Below is a small trained network, with its code and all its weights. Each question gives an input and a class and asks what happens when units are switched off, that is, made to give their printed mean instead of their output.

import numpy as np


def w(rows, s, z=0):
    codes = np.array(rows[::2]) - 128.0
    scale = np.full(codes.shape[1], s)
    scale[-1] = z or s
    return codes * scale


def f(y):
    return np.maximum(y, 0)


def log_softmax(a):
    a = a - a.max(-1, keepdims=True)
    return a - np.log(np.exp(a).sum(-1, keepdims=True))


def net(x, mask):
    res = np.array(x, float).reshape(1, 3) / 4 @ E
    y = f(res @ A[0][:, :-1].T + A[0][:, -1])
    res = res + np.where(mask, y, B[0][:, -1]) @ B[0][:, :-1]
    return log_softmax(res[-1] @ U[:, :-1].T + U[:, -1])


A, B = {}, {}
E = w([
[133,17,153,174,162,219,8,80],'x0',
[115,98,163,236,157,84,201,96],'x1',
[74,121,181,139,15,171,141,83],'x2',
],0.014)
A[0] = w([
[152,104,119,123,179,163,65,125,167],'neuron 0',
[129,88,147,195,147,133,119,112,58],'neuron 1',
[108,127,162,160,2,147,143,120,147],'neuron 2',
[123,97,149,201,161,127,133,106,59],'neuron 3',
[133,161,109,43,94,100,145,132,255],'neuron 4',
[123,99,128,112,65,176,77,119,110],'neuron 5',
[147,120,98,90,177,134,116,138,199],'neuron 6',
[137,162,113,163,162,98,153,140,203],'neuron 7',
[120,118,129,166,133,74,193,127,202],'neuron 8',
],0.021,0.0063)
B[0] = w([
[19,76,102,71,163,66,112,111,235],'neuron 0',
[141,180,131,152,55,144,69,210,197],'neuron 1',
[89,152,121,159,63,224,216,4,252],'neuron 2',
[140,169,78,186,66,119,170,224,197],'neuron 3',
[104,145,86,194,55,144,116,229,249],'neuron 4',
[211,89,183,44,139,242,48,128,228],'neuron 5',
[73,118,138,143,134,36,88,165,194],'neuron 6',
[215,163,133,144,183,85,150,147,196],'neuron 7',
[214,142,164,156,187,114,165,60,216],'neuron 8',
],0.018,0.026)
U = w([
[99,157,115,174,144,10,94,237,238],'0',
[95,142,83,144,43,180,170,172,209],'1',
[195,130,152,122,254,39,169,144,95],'2',
[119,171,198,187,145,84,182,12,2],'3',
[7,62,120,53,190,49,113,125,66],'4',
[143,97,223,51,148,167,88,82,73],'5',
],0.0096,0.0035)

Each question gives the input, the list of numbers given to net, and the class t.
The units are the neurons (one row each of A and B). Each row of codes is followed by its name. A weight is (code - 128) times the scale printed after its matrix; where a second scale follows, it is the last column's (A, B and U).
mask holds one flag per neuron, in row order. A switched-off neuron (its flag False) gives its mean, the last column of its row in B, instead of its output. The means were averaged over made-up inputs and are rounded, as every weight is.
A unit's drop is (log p(t) with every unit on - log p(t) with that unit switched off) / (log p(t) with every unit on - log p(t) with every unit switched off).
unit that matters most: the unit with the biggest drop
k most important neurons: the k neurons with the biggest drops, biggest first
drop when u is switched off: that unit's drop, to one decimal
input [-1,-8,-7], class 0: unit that matters most => neuron 4
input [2,0,-6], class 4: 2 most important neurons => neuron 4; neuron 0
input [0,8,-6], class 2: 2 most important neurons => neuron 8; neuron 4
input [-6,1,4], class 3: 3 most important neurons => neuron 8; neuron 3; neuron 1
input [5,-5,0], class 4: 2 most important neurons => neuron 0; neuron 2
input [1,0,0], class 4: 3 most important neurons => neuron 4; neuron 2; neuron 5
input [7,0,3], class 5: 2 most important neurons => neuron 5; neuron 4
input [-1,1,4], class 3: 3 most important neurons => neuron 4; neuron 3; neuron 1
input [1,-7,5], class 5: 2 most important neurons => neuron 5; neuron 3
input [2,-8,-8], class 4: drop when neuron 0 is switched off => 0.6
input [7,-6,-2], class 4: drop when neuron 0 is switched off => 1.0
input [4,-1,-4], class 4: drop when neuron 0 is switched off => 0.2
